Below are the code and all the weights of a small trained network. Each question names an input and a class and asks about switching units off, where a switched-off unit gives its printed mean instead of its output.

import numpy as np


def w(rows, s, z=0):
    codes = np.array(rows[::2]) - 128.0
    scale = np.full(codes.shape[1], s)
    scale[-1] = z or s
    return codes * scale


def f(y):
    return y / 2 * (1 + np.tanh(0.7978845608 * (y + 0.044715 * y**3)))


def log_softmax(a):
    a = a - a.max(-1, keepdims=True)
    return a - np.log(np.exp(a).sum(-1, keepdims=True))


def net(x, mask):
    res = np.array(x, float).reshape(1, 4) / 4 @ E
    y = f(res @ A[0][:, :-1].T + A[0][:, -1])
    res = res + np.where(mask, y, B[0][:, -1]) @ B[0][:, :-1]
    return log_softmax(res[-1] @ U[:, :-1].T + U[:, -1])


A, B = {}, {}
E = w([
[191,181,3,114,215,199,149],'x0',
[190,21,127,77,195,53,210],'x1',
[35,255,173,16,179,74,181],'x2',
[234,195,88,59,47,44,69],'x3',
],0.0074)
A[0] = w([
[62,116,178,167,55,64,89,87],'n1',
[193,58,105,77,184,100,178,95],'n2',
[71,190,99,150,54,183,99,61],'n3',
[119,179,179,112,116,123,168,74],'n4',
[88,185,93,85,156,131,144,91],'n5',
[91,162,136,145,116,153,28,110],'n6',
[96,130,186,188,152,133,142,23],'n7',
[196,182,158,137,61,49,107,65],'n8',
[95,86,211,153,33,55,135,86],'n9',
[214,51,90,159,126,168,67,250],'n10',
[79,197,160,75,198,147,146,134],'n11',
[104,182,139,163,112,156,67,107],'n12',
[120,145,135,176,218,194,157,80],'n13',
[115,163,85,93,149,155,136,187],'n14',
[125,170,157,90,132,126,166,28],'n15',
[146,83,94,158,96,160,113,18],'n16',
[180,89,111,221,72,178,104,196],'n17',
[177,121,99,81,125,69,90,100],'n18',
[92,147,183,118,187,167,152,45],'n19',
[104,167,123,155,138,82,188,3],'n20',
[97,121,207,176,75,88,73,171],'n21',
[96,104,132,144,114,78,139,216],'n22',
[87,168,190,63,126,95,127,192],'n23',
[160,183,53,144,114,100,148,82],'n24',
[137,160,47,118,175,239,151,92],'n25',
[169,102,131,185,113,140,87,44],'n26',
[94,182,112,144,63,191,105,71],'n27',
[153,170,10,140,160,117,143,84],'n28',
[128,179,106,182,135,176,59,134],'n29',
[183,139,84,114,218,165,101,187],'n30',
[126,170,201,71,128,149,143,54],'n31',
[149,65,110,151,92,196,78,146],'n32',
[112,117,166,184,175,168,136,40],'n33',
[194,168,86,159,166,153,153,80],'n34',
[154,67,159,125,147,41,173,91],'n35',
[130,64,104,174,73,117,95,63],'n36',
[97,160,139,68,150,110,106,78],'n37',
[136,156,48,166,170,126,133,50],'n38',
[164,161,112,92,69,87,89,84],'n39',
[81,158,145,54,148,85,130,121],'n40',
[176,170,102,130,95,76,90,48],'n41',
[39,70,178,162,199,242,181,134],'n42',
[185,179,80,106,125,109,85,89],'n43',
],0.011,0.0056)
B[0] = w([
[43,162,200,161,123,109,112,201],'n1',
[118,144,123,39,229,64,185,183],'n2',
[147,101,98,38,254,45,230,189],'n3',
[134,125,196,111,177,199,81,158],'n4',
[157,160,178,80,154,205,83,178],'n5',
[119,134,116,69,195,60,176,180],'n6',
[90,52,142,204,155,97,52,149],'n7',
[100,67,60,182,109,85,34,187],'n8',
[32,185,234,186,103,93,103,217],'n9',
[90,189,117,51,146,188,105,241],'n10',
[107,122,124,74,139,193,76,211],'n11',
[152,133,80,81,205,57,198,178],'n12',
[97,79,119,156,74,46,63,182],'n13',
[63,207,155,104,128,167,111,181],'n14',
[190,78,164,110,189,155,92,149],'n15',
[194,54,181,133,228,164,64,155],'n16',
[98,151,115,72,147,200,87,233],'n17',
[71,80,80,112,131,79,94,166],'n18',
[157,71,112,120,152,139,46,160],'n19',
[184,40,165,132,215,129,51,133],'n20',
[46,193,202,130,111,114,160,213],'n21',
[55,193,122,108,99,139,159,173],'n22',
[84,161,128,95,130,185,91,219],'n23',
[61,82,128,192,84,74,78,165],'n24',
[73,173,238,199,59,65,111,211],'n25',
[155,132,191,81,205,180,47,160],'n26',
[141,101,105,68,210,58,172,180],'n27',
[37,155,212,193,112,95,127,187],'n28',
[72,157,156,75,180,110,165,192],'n29',
[50,217,194,115,136,120,143,202],'n30',
[157,111,156,142,167,187,67,161],'n31',
[113,126,121,69,156,188,79,200],'n32',
[207,28,97,170,127,124,58,156],'n33',
[111,182,182,145,157,121,114,170],'n34',
[97,150,157,76,215,68,214,179],'n35',
[129,146,179,97,198,197,73,170],'n36',
[215,95,107,85,158,169,84,166],'n37',
[127,179,217,228,174,125,90,159],'n38',
[117,75,77,136,112,94,46,180],'n39',
[116,140,129,77,174,193,96,197],'n40',
[137,39,70,153,158,129,58,166],'n41',
[78,63,38,118,69,62,66,246],'n42',
[57,79,91,175,107,99,69,181],'n43',
],0.0083,0.013)
U = w([
[85,169,210,181,138,102,125,145],'0',
[135,127,134,89,175,228,98,46],'1',
[119,104,120,76,230,47,212,95],'2',
[103,50,83,170,128,74,61,111],'3',
[72,189,110,85,93,147,164,197],'4',
[180,123,73,208,100,145,223,2],'5',
[245,152,67,215,87,155,172,2],'6',
[213,129,74,157,64,168,176,2],'7',
],0.012,0.0067)

Each question gives the input, the list of numbers given to net, and the class t.
The units are the neurons (one row each of A and B). Each row of codes is followed by its name. A weight is (code - 128) times the scale printed after its matrix; where a second scale follows, it is the last column's (A, B and U).
mask holds one flag per neuron, in row order. A switched-off neuron (its flag False) gives its mean, the last column of its row in B, instead of its output. The means were averaged over made-up inputs and are rounded, as every weight is.
A unit's drop is (log p(t) with every unit on - log p(t) with that unit switched off) / (log p(t) with every unit on - log p(t) with every unit switched off).
The circuit of an input: a set's keep is (log p(t) with only the set's units on - log p(t) with every unit switched off) / (log p(t) with every unit on - log p(t) with every unit switched off). Starting from the 12 units with the biggest drops (on a tie, the unit counted first), units are removed one at a time, each time the one whose removal leaves the highest keep (on an exact tie, the one counted first), for as long as the keep stays at least 0.8.
circuit, biggest first: the units of the circuit, biggest drop first
most important unit: the unit with the biggest drop
top k neurons: the k neurons with the biggest drops, biggest first
drop when u is switched off: that unit's drop, to one decimal
input [-8,8,-7,4], class 0: most important unit	n9
input [3,-2,-3,3], class 4: top 2 neurons	n9, n10
input [8,0,5,-8], class 0: top 3 neurons	n25, n30, n14
input [5,-7,1,-8], class 3: top 2 neurons	n42, n13
input [-6,-6,-3,-8], class 3: top 3 neurons	n42, n33, n7
input [4,6,1,-7], class 3: top 2 neurons	n42, n13
input [7,-1,8,0], class 1: top 2 neurons	n11, n5
input [8,-8,-4,-7], class 0: top 3 neurons	n25, n38, n28
input [8,1,7,4], class 0: top 2 neurons	n28, n25
input [7,-4,-1,-7], class 0: top 3 neurons	n25, n30, n38
input [-7,-4,-8,3], class 1: top 2 neurons	n17, n32
input [6,6,-6,5], class 0: top 2 neurons	n28, n30
input [-7,-8,2,-6], class 2: drop when n3 is switched off	0.6
input [4,-6,4,-6], class 2: circuit, biggest first	n3
input [5,3,2,6], class 3: drop when n21 is switched off	0.2
input [-5,-6,2,0], class 2: drop when n6 is switched off	0.2
